Where the symbols take the elements:
state | σ γ β τ
J850 | J364 J491 J665 J823
J774 | J168 J891 J580 J749
J824 | J248 J261 J500 J708
J168 | J718 J47 J774 J580
J266 | J471 J706 J530 J357
J922 | J672 J359 J604 J519
J725 | J269 J210 J807 J261
J679 | J450 J783 J282 J338
J210 | J591 J243 J118 J382
J508 | J855 J850 J331 J621
J475 | J86 J907 J607 J728
J580 | J774 J86 J749 J122
J397 | J84 J530 J600 J384
J604 | J922 J284 J519 J139
J420 | J892 J708 J205 J760
J359 | J379 J168 J284 J484
J309 | J384 J824 J892 J420
J56 | J983 J984 J803 J491
J248 | J357 J807 J824 J500
J672 | J243 J379 J922 J604
J755 | J386 J122 J243 J672
J384 | J600 J248 J309 J892
J990 | J783 J422 J983 J56
J471 | J374 J128 J266 J530
J768 | J354 J855 J47 J891
J264 | J422 J205 J984 J113
J967 | J113 J99 J229 J783
J113 | J984 J227 J967 J229
J519 | J604 J484 J139 J591
J499 | J966 J338 J65 J855
J450 | J491 J229 J679 J282
J947 | J122 J728 J379 J359
J382 | J118 J922 J24 J128
J229 | J967 J751 J783 J990
J530 | J266 J269 J357 J248
J84 | J708 J266 J397 J600
J966 | J823 J282 J499 J65
J65 | J499 J337 J855 J508
J422 | J568 J420 J264 J984
J706 | J128 J139 J269 J725
J760 | J205 J397 J227 J99
J983 | J990 J264 J56 J803
J61 | J907 J499 J354 J768
J118 | J210 J672 J382 J24
J282 | J679 J990 J338 J337
J331 | J508 J665 J621 J907
J227 | J760 J600 J99 J751
J243 | J755 J947 J672 J922
J665 | J850 J450 J823 J966
J984 | J264 J760 J113 J967
J24 | J382 J604 J128 J706
J591 | J139 J755 J210 J118
J337 | J338 J56 J364 J850
J600 | J397 J357 J384 J309
J491 | J803 J967 J450 J679
J749 | J580 J475 J122 J947
J386 | J484 J749 J755 J243
J139 | J519 J386 J591 J210
J269 | J706 J591 J725 J807
J568 | J751 J892 J422 J264
J855 | J65 J364 J508 J331
J128 | J24 J519 J706 J269
J99 | J227 J384 J751 J568
J621 | J331 J823 J907 J61
J892 | J309 J500 J420 J205
J891 | J47 J331 J86 J475
J354 | J61 J65 J768 J47
J751 | J99 J309 J568 J422
J379 | J947 J718 J359 J284
J803 | J56 J113 J491 J450
J47 | J768 J508 J891 J86
J718 | J728 J768 J168 J774
J500 | J824 J374 J708 J84
J122 | J749 J607 J947 J379
J205 | J420 J84 J760 J227
J607 | J475 J61 J728 J718
J374 | J261 J24 J471 J266
J807 | J725 J118 J261 J374
J708 | J500 J471 J84 J397
J823 | J665 J679 J966 J499
J728 | J607 J354 J718 J168
J907 | J621 J966 J61 J354
J338 | J282 J983 J337 J364
J783 | J229 J568 J990 J983
J284 | J359 J774 J484 J386
J364 | J337 J803 J850 J665
J261 | J807 J382 J374 J471
J86 | J891 J621 J475 J607
J357 | J530 J725 J248 J824
J484 | J284 J580 J386 J755

Name the element of each row.
[-26.5  42.7  31.2  17.6   0.3 -17.9  -5.1 -27.2  87.3  26.8 -55.2 -13.0]; element J122
[ -2.3  -6.2 -67.5  -8.2  83.9  -6.5 -49.2 -21.5 -27.0  58.9  23.5  -3.6]; element J568
[ 47.7 -41.5   1.8   6.3 -18.4  72.4  15.9   6.8  54.4 -36.1  25.3  34.9]; element J269
[  0.0 -38.2 -74.5  -8.1  81.7 -20.9 -39.9 -30.3  -3.9  10.4  11.0  -2.1]; element J227
[ 46.3 -51.6  -5.2   3.7 -20.5  67.2  16.4  17.0  54.1 -27.2  32.0  37.6]; element J725
[  7.3  11.7   6.1  17.3 -38.2 -26.4  47.7  20.4 -19.9  -4.1 -45.9 -94.9]; element J621
[  7.8  18.1  13.0  13.9 -55.1 -22.7  38.2   6.0 -17.0   0.1 -41.7 -98.7]; element J331
[-28.1  15.7  26.3  -5.0 -14.5 -30.6  -6.1 -36.3  51.3  17.3 -87.5   2.6]; element J774
[  0.1  27.0  16.4  29.4  -6.9 -37.2  63.0  46.6 -18.6 -12.3 -62.0 -51.4]; element J354
[-14.7  24.4  27.9  16.7   6.4 -34.8  71.0  49.1 -28.6 -12.7 -83.0 -16.9]; element J47
[ 35.4  -8.7  22.0 -32.9 -52.9  16.1  -9.3   1.3 -48.4  25.2 -42.6 -74.5]; element J499
[-33.5  20.0  28.4  -3.3 -13.8 -30.8  -6.7 -27.7  57.6  14.6 -87.3  -1.2]; element J774
[ 69.8  30.1  19.9  -0.2  12.5   2.6 -46.2  31.1 -77.5   2.6 -16.0 -25.7]; element J337
[ 48.9 -68.5 -35.1 -12.1 -39.5  41.5  24.4  20.9  44.1 -19.2  35.0  37.9]; element J261
[-15.6 -37.0 -84.8  43.7 -34.5  21.6  30.5  -2.5 -14.4  23.7  31.0  41.7]; element J248
[-29.9  29.0  29.9   1.3 -17.0 -32.8  -6.6 -38.0  66.8  20.4 -81.7  -3.3]; element J580
[ 20.3  19.5  21.3  56.6 -50.0  33.4 -22.4 -17.0  45.9 -28.8  21.1  62.2]; element J118
[-21.3  51.3  36.9   5.4  16.6  -7.4  20.3  -3.9  94.7  20.5 -30.2 -11.0]; element J379
[ 48.9 -34.1   2.1   4.6 -13.4  75.1  14.7  11.5  62.9 -39.2  25.3  43.8]; element J269
[ 33.7   6.6  19.2  47.2 -48.0  50.8 -13.8 -18.5  52.4 -37.8  29.8  52.4]; element J382
[-27.5 -65.1 -55.8 -18.9  61.7   7.6  -2.6 -51.9 -13.8 -47.4  10.0   7.0]; element J892
[ -39.5   14.2   39.8  -19.1  -15.7  -35.8    4.7  -16.7   15.7   -3.3 -111.0   14.8]; element J718
[-27.2 -58.7 -51.1 -14.8  61.3   4.7   4.8 -43.3   4.0 -45.6  12.3   3.4]; element J892
[-15.4   8.2  13.7 -32.5  20.2 -25.3 -46.5 -21.5 -51.3 -21.0  69.3 -65.6]; element J983
[ -7.9  31.9  23.0  20.3   4.5 -30.1  71.0  50.6 -23.8 -19.5 -65.2 -35.2]; element J768
[ 37.3 -70.7 -66.0  -7.3 -40.9  16.8  28.1  20.8  25.2   4.9  36.1  34.4]; element J471

Each walk starts at a row, and each symbol moves it to the next element.
Answer with the element's row; about right is enough.
---
[ -30.1   25.5   32.7  -12.7  -26.4  -43.2   -4.5  -30.4   29.7    7.0 -103.0   11.7]
γ [-10.8  24.8  25.5  20.0  12.2 -25.8  63.1  49.4 -32.8  -8.7 -75.1 -16.6]
τ [-23.3  20.6  30.4  -5.2   4.8 -26.4  47.9  34.1 -28.7  -4.3 -92.0  11.6]
β [-28.0  21.2  38.3 -16.9   2.7 -30.2  41.4  25.3 -22.1  -5.7 -96.2  20.8]
β [ -32.8   17.7   36.7  -26.7   -8.6  -34.0   32.8    6.0  -13.8    1.6 -100.8   29.3]
σ [ -28.6   17.1   35.7  -15.3    8.1  -39.4   39.9   22.0  -29.4   -2.5 -103.2   23.3]
γ [  5.2  23.8  14.6  26.5 -30.6 -36.5  55.4  28.8 -14.1 -12.0 -49.0 -81.2]
σ [  5.8  14.7   9.2  16.4 -40.7 -24.4  50.6  21.4 -15.2  -6.3 -45.1 -94.3]
β [  0.4  17.4   6.9  34.9 -24.2 -36.9  53.3  35.3 -17.5  -9.7 -36.5 -84.4]
γ [ 35.7  -4.1  33.6 -32.2 -41.1  18.3 -17.5   2.8 -59.6  24.6 -42.2 -62.4]
β [ 28.8  -3.9  32.5 -32.6 -55.7  20.7  -2.3   0.3 -48.6  21.3 -37.3 -76.3]
τ [ 17.9   2.7  10.7  -8.7 -58.2  -4.3  10.3   7.0 -33.0   8.6 -38.0 -92.2]
σ [ 25.7  -4.6  28.1 -28.4 -61.7   2.4  10.5  -1.6 -37.0  18.0 -39.5 -84.1]
β [ 17.5  -2.7  19.7 -19.5 -64.6  -6.4  13.1   6.3 -30.8  12.2 -38.8 -95.6]
σ [ 20.8  -7.3  23.3 -25.4 -69.9  -1.3   7.4   5.5 -42.3  14.1 -37.6 -85.4]
β [ 16.8  -2.3  12.2 -15.1 -61.1 -10.2  20.2   2.3 -26.7  12.2 -43.1 -93.1]
---
[-53.5 -50.1 -39.1  18.1  37.6  45.0  32.5 -47.6 -26.4 -48.1  24.2  20.7]
σ [-54.0 -44.7 -48.1  27.0  30.4  53.7  30.5 -42.8 -32.4 -30.0  23.0  27.1]
γ [ 11.7 -59.8 -76.3  19.5 -38.0  10.3  36.3  11.9  15.1  17.4  26.9  47.0]
σ [ 22.0 -68.6 -66.8   6.8 -40.0  11.5  31.5  17.0  16.2  13.5  33.8  47.1]
τ [  2.7 -54.2 -85.5  32.3 -35.9  17.0  32.2   3.4   1.4  21.9  27.5  44.0]
σ [ 11.8 -55.9 -85.3  17.8 -38.0  14.8  28.4  15.9  12.3  18.7  33.2  42.7]
γ [ 42.1 -44.6  -2.9   9.5 -16.1  72.7  14.3  16.9  57.8 -34.3  28.9  44.3]
σ [ 46.0 -21.3  16.3  18.9 -20.1  81.9   7.3  -1.1  55.9 -35.7  25.3  46.0]
β [ 48.5 -45.1   6.1  10.2 -24.5  70.4  11.5  11.5  55.3 -42.3  29.1  39.6]
σ [ 48.6 -30.4  10.0  26.4 -15.0  75.4  10.0  -7.9  59.2 -37.8  25.9  44.7]
β [ 47.9 -38.9   1.4   8.9 -24.7  69.8  18.5   0.3  57.7 -33.4  30.1  32.8]
γ [ -0.1  20.4  31.2  33.3 -68.7   2.6 -31.4 -13.4  48.0 -17.9  33.2  72.6]
β [  9.6  23.4  25.0  49.1 -60.8  25.4 -27.2  -6.6  46.0 -26.5  31.3  67.4]
γ [-14.3  25.3  46.4 -32.2  -9.7 -21.2  14.4  41.5  62.6   7.7  31.2  65.9]
τ [ -6.8  19.1  39.4 -20.5 -46.3 -29.7 -10.2  32.2  57.5  -1.5  28.1  79.3]
β [ -5.7  22.2  30.1  -6.6 -55.7 -33.8 -17.1  18.2  55.5  -2.6  32.1  81.2]
---
[ -3.0 -15.6 -70.5  -6.8  82.9 -20.0 -42.6 -23.9 -18.9  40.1  19.5  -3.4]
τ [-11.2  12.4 -49.2  -8.5  75.5   6.2 -46.8 -24.8 -29.0  63.0  38.4   1.2]
τ [-25.9  12.5 -19.8 -19.6  62.8  21.7 -37.6 -27.9 -43.6  71.7  49.9 -19.8]
σ [-17.1  15.3 -25.9  -9.1  68.1  11.1 -42.5 -27.2 -38.2  66.1  37.8 -11.5]
γ [ -9.0 -58.2 -65.1 -15.0  76.2 -23.6 -21.2 -39.7  -6.3 -29.2   9.9   2.3]
σ [-25.1 -67.2 -64.8 -17.3  74.6  -4.0  -6.3 -39.7  -3.9 -40.5  10.0   3.1]
γ [-42.2 -29.3 -63.2  47.2  -2.1  47.5  36.6 -29.6 -35.7  -3.0  28.7  33.6]
σ [-45.5 -38.9 -67.3  52.1 -12.6  45.4  37.6 -26.4 -20.8   2.0  32.9  40.0]
β [-46.6 -32.5 -61.6  43.4  -6.0  51.0  33.7 -24.2 -32.4  -6.4  25.4  38.1]
β [-48.5 -30.7 -59.9  42.3  14.2  57.8  32.8 -44.9 -30.1 -20.8  29.1  26.8]
β [-51.8 -38.7 -44.9  24.3  25.7  46.8  33.6 -48.3 -30.4 -31.8  18.2  23.4]
β [-47.0 -54.0 -42.5   9.3  34.8  45.1  32.3 -46.6 -28.3 -45.8  14.5  22.1]
τ [-44.1 -56.4 -49.2  -3.5  54.3  27.5  10.7 -47.9 -13.9 -46.1  17.8   6.6]
γ [-19.4 -32.6 -79.1  47.7 -31.0  29.2  41.3 -15.8 -21.5  16.2  33.2  46.8]
τ [-40.4 -34.6 -65.0  45.5   6.2  56.6  38.9 -31.6 -29.8  -3.8  24.7  33.9]
β [-45.7 -35.8 -52.7  42.1  17.1  48.2  37.5 -37.0 -28.0 -23.0  24.9  31.3]
---
[-27.6 -66.4 -51.2 -10.4  60.3   9.7  -2.7 -47.0  -9.1 -48.1   7.2   7.5]
γ [-38.0 -32.9 -73.9  56.3 -14.7  49.1  36.9 -27.3 -24.2   6.0  25.8  37.9]
τ [-47.5 -34.1 -54.2  44.0  12.0  59.6  33.0 -36.6 -30.5 -16.8  19.5  33.3]
β [-46.5 -41.3 -43.8  26.6  28.1  50.3  36.5 -40.3 -30.7 -26.4  21.4  22.3]
β [-47.9 -51.9 -43.3  16.4  35.4  48.0  31.3 -46.3 -31.2 -37.6  20.2  22.4]
γ [  2.8 -50.0 -82.6  35.2 -43.3  14.4  37.2   5.6  -1.0  22.2  28.9  43.8]
σ [ 14.0 -59.1 -82.7  31.8 -44.0  14.2  38.4  12.6   4.3  23.4  39.8  45.0]
γ [ 45.9 -43.0   3.2   1.7 -21.0  74.9  18.5   7.4  52.9 -27.1  25.0  35.8]
τ [ 49.0 -63.6 -22.3 -16.3 -26.1  52.8  24.1  28.2  49.5 -25.3  25.1  33.8]
β [ 42.4 -69.3 -38.3 -12.3 -30.2  41.2  30.3  25.5  47.9 -11.1  34.6  38.3]
γ [ 22.8   5.0  20.6  52.9 -43.4  54.2 -21.5 -11.9  53.2 -33.6  20.1  56.9]
τ [ 42.2 -13.5  14.6  35.5 -26.5  67.3   2.4  -8.0  58.0 -37.4  24.0  40.8]
γ [ -7.5  17.6  34.7   3.8 -64.2 -23.0 -26.6  13.3  45.3  -2.7  29.4  86.8]
τ [  5.9  22.0  25.3  39.3 -70.1   1.7 -29.4  -9.2  47.9 -18.7  30.9  83.1]
σ [ -0.9  23.3  28.3  25.6 -69.0 -19.4 -34.5  -0.9  42.9  -9.9  29.3  79.6]
γ [-16.9  41.9  46.3 -23.6  10.4  -2.3  30.0  39.9  80.4  15.7  19.2  38.4]
---
[ 47.0 -75.4 -34.3 -10.6 -29.9  43.5  25.7  22.3  48.2 -15.9  29.9  31.9]
σ [ 46.9 -60.0 -22.1 -15.4 -22.4  52.6  25.7  20.8  53.1 -22.4  26.8  34.0]
γ [ 18.5  11.6  23.0  56.6 -48.2  36.4 -24.3 -15.4  54.6 -34.2  32.1  69.0]
β [ 29.9  10.1  21.2  50.9 -45.8  49.6 -20.6 -10.8  57.4 -38.7  21.6  53.6]
β [ 31.5   0.1  20.6  48.7 -32.5  68.6 -10.7  -9.2  52.4 -34.2  35.6  49.3]
γ [-15.0  25.2  35.5  -7.0 -62.2 -35.5 -13.4  23.1  53.8   0.4  30.0  86.8]
β [ -4.1  23.8  35.4   6.3 -65.9 -25.3 -23.3  14.4  46.2  -6.5  31.5  86.1]
γ [-14.8  42.6  45.2 -14.6  24.0  -9.0  33.4  34.1  92.9  21.3   5.7  22.5]
β [-13.3  34.9  56.2 -29.2  12.8  -9.4  32.0  46.5  84.1  10.2  14.2  36.2]
β [-21.3  31.1  49.4 -40.5   5.0 -15.4  26.1  43.3  69.4  16.2  14.9  47.2]
γ [-25.2  45.7  36.5  11.6   2.6 -14.7   5.3 -29.2  91.5  28.4 -54.3 -13.0]
γ [ -32.2   14.4   34.6  -22.8   -3.6  -33.0   30.7   10.8  -14.7   -1.8 -107.3   27.8]
σ [-26.3  23.1  36.5 -14.8   1.0 -37.6  40.6  20.3 -21.1  -4.1 -96.4  17.3]
τ [ -39.0   17.2   33.9  -26.3  -18.7  -38.3   15.6   -4.7   -5.7    0.6 -111.0   21.4]
γ [ -0.4  30.0  13.5  27.6  -3.0 -27.5  63.7  45.5 -25.6 -15.8 -59.4 -53.6]
β [ -9.7  30.1  18.7  28.1   3.1 -35.6  71.3  52.8 -29.1 -17.1 -68.0 -33.5]
---
[ 62.7  35.4  10.8  20.8  21.1 -31.1 -55.9  28.0 -66.6 -20.3  13.7 -36.5]
τ [ 67.4  32.2  22.2  -0.1  15.5  -1.2 -52.5  33.8 -77.9  -1.5 -11.2 -29.2]
β [ 65.8  21.4  24.9  -9.8   6.1  11.8 -35.6  31.9 -87.7  11.4 -22.5 -32.9]
σ [ 68.5  24.4  22.1  -0.9  11.9   3.4 -45.3  35.8 -73.8  -3.2 -10.7 -29.6]
β [ 69.4  28.4  31.2  -1.1   1.6  16.2 -42.7  30.5 -85.2   8.2 -27.9 -27.8]
σ [ 65.1  25.5  24.1   0.1   9.7  -4.3 -52.2  29.2 -79.3   0.2 -14.7 -29.0]
β [ 70.0  19.7  24.9  -5.2   5.9   6.1 -40.5  28.8 -85.5  11.4 -22.8 -29.7]
τ [ 56.2   8.8  35.0 -28.0 -15.7  19.2 -30.6  15.0 -77.6  22.6 -31.2 -39.6]
γ [ 37.3  19.8   9.8   5.4  30.3 -39.8 -54.2  15.7 -56.1 -38.0  38.6 -49.6]
β [ 46.8  18.6  18.5  10.4  30.7 -40.1 -54.8  24.2 -62.8 -21.4  19.4 -46.4]
β [ 62.6  22.5  11.3  12.6  24.9 -28.3 -58.6  32.0 -64.3 -21.4  12.9 -41.3]
β [ 62.6  23.7  18.3   6.3  21.5  -8.1 -48.1  36.5 -72.6 -10.3  -2.5 -31.8]
β [ 62.6  21.6  23.5   1.8  11.2   0.8 -50.3  35.6 -84.7   4.3 -14.2 -28.5]
σ [ 66.9  23.6  21.7  14.4  17.6 -10.7 -46.6  32.9 -73.3  -8.9   2.2 -25.1]
τ [ 67.6  19.0  32.1  -2.5   8.7  10.0 -39.2  30.8 -83.4   9.2 -23.2 -32.4]
σ [ 67.6  23.3  15.4   0.8  14.7  -0.1 -42.6  34.0 -79.1  -2.5  -8.9 -27.9]
---
[-13.7 -60.2 -64.6 -17.2  73.9 -21.5 -22.2 -43.5  -1.9 -25.8  11.6   8.9]
γ [-50.0 -37.5 -52.6  41.0  16.3  53.9  35.1 -38.1 -36.8 -17.2  26.7  31.3]
β [-50.5 -48.3 -46.1  27.0  25.0  49.1  32.9 -40.3 -29.5 -31.6  20.0  20.7]
σ [-54.8 -35.2 -50.6  37.2   9.9  46.9  36.6 -40.7 -33.8 -22.2  21.2  36.9]
σ [-49.6 -34.5 -57.4  43.0   5.1  49.8  38.9 -22.3 -34.4   0.2  28.4  35.8]
γ [ 36.6 -70.7 -62.6  -6.7 -39.9  18.7  34.3  23.6  30.1   2.9  26.4  42.3]
τ [  8.9 -54.9 -77.2  25.1 -38.3  16.3  30.8   9.1   4.2  27.9  27.8  44.8]
τ [-20.6 -35.0 -83.7  38.7 -30.4  23.2  36.1  -4.3 -10.4  20.4  28.8  47.6]
σ [  1.7 -44.4 -83.2  29.4 -43.5  11.5  27.2   2.7  -5.7  19.7  23.6  43.7]
β [ -9.3 -43.5 -84.6  38.9 -39.7  23.4  37.9  -7.7 -16.3  15.7  36.8  46.2]
γ [ 50.3 -59.7 -20.8 -12.2 -23.9  50.2  21.8  22.3  53.9 -26.7  29.8  35.1]
γ [ 19.4  18.6  21.2  51.0 -49.7  33.3 -24.6 -19.0  45.0 -34.5  24.8  65.9]
γ [-21.1  23.1  43.6 -31.5 -27.5 -31.2   3.2  35.7  59.9  12.8  32.7  69.6]
β [-15.6  22.4  43.4 -23.7 -38.6 -36.3  -5.3  37.4  53.1   5.8  37.3  83.1]
σ [-14.4  23.9  42.1 -26.1 -34.6 -36.2  14.6  40.3  61.8   5.3  30.4  75.4]
σ [-21.3  22.8  45.6 -35.3 -16.3 -26.8  19.8  44.3  64.1   7.1  31.6  65.4]
---
[-34.2  20.7 -15.4 -29.2  50.0  21.7 -29.0 -29.1 -52.5  55.0  58.7 -18.8]
τ [-38.7  12.4  11.6 -43.9  38.6   6.2 -26.9 -33.2 -52.3  31.2  67.8 -41.9]
γ [ -1.1 -10.2 -67.1  -6.5  86.7 -18.8 -48.9 -20.5 -16.4  41.5  27.6  -3.7]
σ [ -0.8 -27.3 -71.5  -9.9  82.9 -28.7 -44.1 -23.8  -8.6  24.7  12.3   0.6]
γ [-47.6 -54.2 -49.4   6.3  42.4  35.6  15.5 -43.5 -18.7 -52.4  19.5  10.9]
τ [-37.7 -58.1 -47.2 -14.4  64.2  10.1  -2.1 -48.3  -4.0 -51.4   6.3   7.0]
γ [-28.9 -35.4 -66.6  48.8 -10.4  41.8  37.6 -18.2 -29.7   1.7  32.2  47.0]
τ [-44.8 -32.8 -51.5  33.9  14.5  50.9  32.3 -39.7 -28.8 -17.9  24.5  29.7]
γ [ 28.0 -58.9 -79.4   7.6 -38.2  12.3  29.1  20.8  19.9  16.1  31.1  36.9]
γ [ 46.6 -28.3   5.0  21.3 -20.8  76.2   8.4   5.0  60.5 -40.4  27.7  43.3]
β [ 46.5 -41.9   2.6   4.8 -16.5  69.7  11.1  11.3  56.7 -38.8  26.1  37.3]
σ [ 45.0 -26.1   7.6  24.6 -20.4  72.7   0.8   4.7  59.7 -38.6  17.4  38.5]
σ [ 40.4 -12.3  16.4  34.0 -28.1  72.8   1.0  -0.9  58.5 -40.0  31.5  46.9]
γ [ -8.6  26.7  28.3   6.6 -61.0 -20.3 -23.0   4.4  47.2  -8.5  37.3  85.1]
τ [  0.5  29.5  25.8  39.8 -67.1   0.6 -36.6  -7.8  45.0 -17.7  29.0  79.2]
σ [ -3.5  24.1  23.9  26.4 -67.6 -15.1 -27.5   1.6  47.3 -15.5  32.1  79.4]
---
[ 60.2  22.3  14.4   9.8  24.1 -28.2 -58.5  33.1 -76.0 -22.4   4.8 -38.4]
σ [ 52.9  24.6  10.0   8.4  26.5 -29.6 -50.7  23.7 -64.2 -36.2  20.9 -41.9]
γ [-36.3  11.3   8.8 -43.1  26.9  -0.5 -33.7 -33.6 -47.9  13.5  79.4 -52.4]
γ [ -7.8  -5.5 -61.3  -8.3  77.8  -9.0 -45.9 -25.7 -24.4  59.6  20.3   0.3]
β [-18.0  10.5 -46.4  -8.2  78.4   0.3 -44.2 -28.2 -34.4  64.7  27.9  -6.4]
τ [-28.5  21.0 -21.0 -27.5  61.0  17.5 -35.3 -27.1 -49.0  69.4  48.9 -14.6]
γ [ -4.7 -51.7 -67.2 -13.5  80.2 -22.1 -26.9 -30.9   7.1  -9.5  13.8   1.5]
γ [-53.3 -41.5 -47.0  26.4  21.2  52.5  33.9 -47.3 -35.4 -33.5  24.4  30.2]
τ [-46.7 -49.0 -42.2   1.2  49.2  28.4  17.3 -45.3 -19.3 -52.1  12.6  17.3]
γ [-16.7 -38.9 -81.8  44.7 -29.4  23.4  39.4  -4.0 -13.0  18.6  31.2  43.5]
γ [ 48.1 -62.4 -23.2 -11.3 -26.4  48.0  29.5  19.9  59.6 -23.8  28.6  32.0]
σ [ 49.7 -53.7 -10.5   1.7 -20.5  62.9  17.7  19.7  59.6 -30.1  34.7  29.9]
τ [ 48.9 -72.8 -31.3  -9.0 -27.4  44.3  29.2  25.8  43.4 -11.7  26.4  39.3]
γ [ 23.2  10.0  26.5  48.6 -49.9  49.9 -16.4 -17.6  48.8 -35.1  23.8  57.8]
γ [-11.5  21.7  39.7 -16.2 -45.7 -33.9  -7.4  26.4  57.4  -4.3  34.7  75.5]
σ [-17.1  26.3  49.9 -31.9 -27.0 -30.3   7.1  41.9  58.1   7.4  30.9  75.3]
---
[ -3.7 -45.3 -69.5 -19.1  76.5 -18.0 -25.5 -43.2  -4.1  -8.9   1.9   1.3]
σ [-13.5 -56.5 -64.6 -17.5  76.0 -17.3 -18.0 -38.3  -4.5 -33.3   4.4   1.4]
σ [-19.5 -67.8 -61.1 -19.7  75.8  -7.8  -6.1 -41.4  -0.6 -37.1   8.6   3.8]
γ [-47.5 -26.3 -58.7  50.6  -0.8  50.9  43.4 -38.7 -29.8 -13.6  31.1  31.5]
τ [-48.0 -47.1 -45.0  27.7  28.7  53.9  34.1 -44.8 -32.9 -29.4  26.0  27.2]
τ [-47.0 -47.4 -46.0   4.4  48.4  31.5  18.3 -50.8 -19.5 -53.6   9.7  17.8]
σ [-50.3 -49.4 -50.9  17.5  37.6  42.3  27.6 -41.2 -22.6 -38.6  19.8  19.7]
β [-49.4 -56.4 -46.8   6.3  49.3  44.1  20.9 -50.2 -21.9 -50.0  13.3  10.0]
σ [-54.4 -49.2 -42.5  18.7  36.7  50.1  20.3 -40.9 -25.7 -42.5  17.9  20.2]
γ [  3.3 -51.1 -80.7  36.6 -32.6  12.7  33.9   5.7  -0.3  20.8  32.0  42.9]
β [-15.9 -37.6 -81.4  40.3 -28.3  21.4  37.6  -7.5 -16.6  20.9  36.3  44.7]
σ [ -3.1 -50.5 -81.8  29.4 -33.9  14.7  35.9  10.7  -6.4  24.2  30.8  53.4]
τ [-28.2 -41.5 -77.7  53.2 -24.2  34.6  38.5 -15.9 -21.5  15.2  33.5  42.3]
β [-29.3 -28.0 -75.4  55.6  -9.4  42.3  38.9 -19.4 -22.8   4.6  28.3  36.7]
τ [-51.1 -34.1 -54.5  35.5  17.5  57.0  34.2 -38.3 -33.6 -15.8  27.8  35.6]
τ [-46.0 -41.1 -44.4  11.9  39.8  41.3  26.8 -41.6 -23.1 -40.5  23.7  15.3]
---
[-37.6  16.1   1.7 -38.7  42.9  19.4 -39.5 -20.6 -51.3  37.4  66.4 -30.0]
σ [-34.0  17.5  -7.1 -36.0  56.9  20.8 -39.5 -28.6 -47.9  59.3  57.3 -21.0]
τ [-36.4  14.1  14.9 -42.4  41.7  11.2 -40.2 -31.0 -48.6  28.0  69.0 -45.5]
γ [  1.1 -20.0 -72.0  -6.9  79.0 -18.7 -48.7 -21.5 -17.8  43.9  19.9  -0.6]
σ [  0.1 -28.2 -74.9  -4.0  85.2 -23.4 -43.4 -27.1  -9.6  24.5  16.3   3.8]
τ [ -4.0  -6.2 -64.5  -6.7  74.9  -9.5 -47.2 -25.7 -24.6  61.3  27.9  -5.5]
τ [-12.9  15.6 -33.8 -14.2  73.5  11.0 -40.7 -17.9 -38.9  70.4  44.8 -12.9]
γ [-12.1 -65.7 -68.6 -15.8  77.2 -13.4 -17.1 -40.3  -8.5 -34.5  10.2   2.4]
γ [-50.5 -33.5 -60.7  40.1  17.2  52.3  36.0 -34.1 -32.8 -12.8  29.0  28.7]
β [-48.2 -43.6 -52.6  26.3  31.3  51.8  39.6 -45.8 -35.7 -30.7  19.8  23.1]
σ [-52.9 -41.7 -58.2  33.0  11.8  63.1  32.5 -34.4 -23.1 -14.7  28.1  37.4]
β [-54.7 -39.5 -46.1  25.3  30.2  51.4  36.7 -48.1 -30.3 -33.6  23.5  25.3]
β [-53.5 -55.3 -44.8  15.0  33.8  47.8  36.9 -47.5 -25.3 -38.1  17.6  22.0]
γ [ -6.9 -42.0 -84.3  30.0 -39.1  17.6  32.2   6.4  -6.3  23.4  34.2  38.3]
γ [ 54.0 -56.4 -11.1  -6.1 -22.5  60.6  23.1  17.3  56.8 -30.1  22.6  31.9]
σ [ 42.7 -41.4   4.1   5.7 -17.7  71.8   9.4  12.3  60.1 -35.2  31.6  40.2]
---
[-14.6  34.5  51.5 -30.2  14.1 -12.3  28.9  38.7  83.3  25.3   9.1  41.9]
γ [-23.1  29.2  30.9   8.2   1.2 -26.0  -4.9 -35.9  77.6  20.1 -70.4  -5.2]
β [-26.4  46.5  29.2  10.6   1.0 -16.1   0.5 -25.2  90.1  23.9 -57.9 -14.8]
τ [-15.7  53.0  43.6  10.6  20.8  -5.8  13.8  -0.3 102.7  27.5 -28.1  -6.3]
σ [-21.1  48.5  33.4  17.9   9.9 -10.4  11.5 -18.7 102.6  23.1 -47.6  -8.9]
β [-14.6  54.9  46.6   9.3  19.4  -4.3  17.5   1.0 103.3  24.1 -30.9  -4.6]
τ [-11.6  52.9  47.4  -5.7  24.4  -4.9  21.1  27.1  99.0  13.6  -9.3  10.5]
